Below are the code and all the weights of a small trained network. Each question names an input and a class and asks about switching units off, where a switched-off unit gives its printed mean instead of its output.

import numpy as np


def w(rows, s, z=0):
    codes = np.array(rows[::2]) - 128.0
    scale = np.full(codes.shape[1], s)
    scale[-1] = z or s
    return codes * scale


def norm(h):
    return h / np.sqrt((h * h).mean(-1, keepdims=True) + 1e-5)


def f(y):
    return np.maximum(y, 0)


def log_softmax(a):
    a = a - a.max(-1, keepdims=True)
    return a - np.log(np.exp(a).sum(-1, keepdims=True))


def net(x, mask):
    res = np.array(x, float).reshape(1, 5) / 4 @ E
    u = 0
    for l in range(4):
        y = f(norm(res) @ A[l][:, :-1].T + A[l][:, -1])
        res = res + np.where(mask[u : u + 4], y, B[l][:, -1]) @ B[l][:, :-1]
        u += 4
    return log_softmax(norm(res)[-1] @ U[:, :-1].T + U[:, -1])


A, B = {}, {}
E = w([
[90,119,96,92,152,154,194],'x0',
[133,119,96,108,163,146,150],'x1',
[82,158,154,34,32,98,52],'x2',
[17,207,255,126,82,152,126],'x3',
[98,83,125,167,167,5,146],'x4',
],0.0079)
A[0] = w([
[81,50,133,41,114,105,46,7],'L0N1',
[137,160,144,132,137,29,154,9],'L0N2',
[110,79,150,101,196,59,103,188],'L0N3',
[159,123,152,180,2,87,44,254],'L0N4',
],0.0084,0.0011)
B[0] = w([
[161,61,226,76,229,103,217,221],'L0N1',
[22,17,159,163,2,214,78,189],'L0N2',
[148,67,35,97,112,224,11,213],'L0N3',
[154,217,22,89,221,116,180,254],'L0N4',
],0.006,0.0054)
A[1] = w([
[155,141,159,182,254,108,110,101],'L1N1',
[225,75,123,166,155,99,159,223],'L1N2',
[96,145,200,173,115,139,172,66],'L1N3',
[91,156,104,71,171,135,191,253],'L1N4',
],0.0098,0.0016)
B[1] = w([
[2,130,209,108,157,6,137,200],'L1N1',
[193,139,162,71,199,162,141,247],'L1N2',
[167,111,161,151,139,207,68,210],'L1N3',
[208,197,195,118,152,52,88,254],'L1N4',
],0.0083,0.0059)
A[2] = w([
[219,223,158,95,160,206,119,103],'L2N1',
[102,208,62,43,121,124,207,89],'L2N2',
[102,63,128,176,62,2,172,2],'L2N3',
[109,35,159,73,199,65,93,143],'L2N4',
],0.0071,0.00089)
B[2] = w([
[67,58,67,225,119,112,188,254],'L2N1',
[136,18,86,236,48,15,158,163],'L2N2',
[129,102,1,145,26,2,175,141],'L2N3',
[85,179,76,233,102,159,206,240],'L2N4',
],0.008,0.0076)
A[3] = w([
[70,195,186,132,156,152,76,170],'L3N1',
[136,103,155,68,139,141,104,6],'L3N2',
[152,215,64,2,92,113,206,146],'L3N3',
[44,160,82,178,141,153,238,137],'L3N4',
],0.0084,0.0017)
B[3] = w([
[192,179,31,213,191,149,239,201],'L3N1',
[144,103,2,63,147,114,122,128],'L3N2',
[23,65,252,131,188,237,190,164],'L3N3',
[141,101,132,66,42,40,104,255],'L3N4',
],0.0083)
U = w([
[83,110,213,113,181,110,146,169],'0',
[131,156,135,136,173,180,128,227],'1',
[133,109,104,121,10,123,90,105],'2',
[139,156,140,111,104,65,136,79],'3',
[143,128,153,116,95,92,113,161],'4',
[95,152,167,76,161,176,49,4],'5',
],0.011,0.0037)

Each question gives the input, the list of numbers given to net, and the class t.
The units are the neurons (one row each of A and B). Each row of codes is followed by its name. A weight is (code - 128) times the scale printed after its matrix; where a second scale follows, it is the last column's (A, B and U).
mask holds one flag per neuron, layer by layer. A switched-off neuron (its flag False) gives its mean, the last column of its row in B, instead of its output. The means were averaged over made-up inputs and are rounded, as every weight is.
A unit's drop is (log p(t) with every unit on - log p(t) with that unit switched off) / (log p(t) with every unit on - log p(t) with every unit switched off).
The circuit of an input: a set's keep is (log p(t) with only the set's units on - log p(t) with every unit switched off) / (log p(t) with every unit on - log p(t) with every unit switched off). Starting from the 12 units with the biggest drops (on a tie, the unit counted first), units are removed one at a time, each time the one whose removal leaves the highest keep (on an exact tie, the one counted first), for as long as the keep stays at least 0.8.
circuit, biggest first: the units of the circuit, biggest drop first
most important unit: the unit with the biggest drop
top k neurons: the k neurons with the biggest drops, biggest first
k most important neurons of layer l: the k neurons of layer l with the biggest drops, biggest first
input [7,6,-6,6,-3], class 3: top 2 neurons : L3N4; L2N1
input [5,4,4,1,-8], class 2: top 2 neurons : L2N1; L2N2
input [-7,-1,-3,3,-5], class 3: most important unit : L0N4
input [8,4,-6,1,0], class 3: circuit, biggest first : L3N4; L3N3
input [-5,-4,0,8,-1], class 1: circuit, biggest first : L3N1; L1N3
input [4,-8,8,-5,-7], class 0: top 2 neurons : L3N3; L0N1
input [1,-4,5,8,-4], class 1: circuit, biggest first : L3N1; L3N4
input [-4,2,6,-5,4], class 0: top 2 neurons : L0N1; L3N3
input [5,3,7,-7,3], class 0: circuit, biggest first : L3N3; L2N1
input [-7,0,8,1,5], class 0: circuit, biggest first : L0N4; L3N3; L0N1
input [-3,5,-4,0,-8], class 2: top 3 neurons : L2N1; L0N1; L3N4
input [-6,-5,6,4,-3], class 0: top 3 neurons : L0N4; L2N4; L3N3
input [-2,-5,5,-8,4], class 1: 2 most important neurons of layer 3 : L3N4; L3N3
input [-1,-6,0,8,5], class 1: top 3 neurons : L3N1; L1N3; L2N1
input [7,-8,-4,2,8], class 2: most important unit : L0N2
input [-8,6,5,-1,-6], class 3: circuit, biggest first : L0N4; L0N3
input [1,4,-6,4,7], class 2: top 2 neurons : L0N2; L0N1
input [-3,-1,-7,-1,-4], class 0: 2 most important neurons of layer 1 : L1N1; L1N2
input [-1,3,6,-5,0], class 0: top 2 neurons : L0N1; L3N3
input [-3,3,8,4,-3], class 0: top 2 neurons : L3N3; L0N4
input [5,0,5,-5,0], class 0: circuit, biggest first : L3N3
input [-1,-6,-4,8,1], class 1: circuit, biggest first : L3N1; L1N3
input [-6,5,4,-8,6], class 1: 2 most important neurons of layer 1 : L1N2; L1N4
input [-4,-2,6,-6,3], class 0: 2 most important neurons of layer 3 : L3N3; L3N1
input [-5,7,-6,3,7], class 2: 2 most important neurons of layer 2 : L2N3; L2N4
input [5,3,-3,2,-2], class 3: top 3 neurons : L2N1; L1N4; L0N2
input [1,-5,-4,5,2], class 1: most important unit : L1N3
input [-7,-4,-4,1,-8], class 2: top 4 neurons : L2N1; L0N1; L3N4; L1N4
input [5,1,-2,0,6], class 2: top 2 neurons : L0N2; L0N3
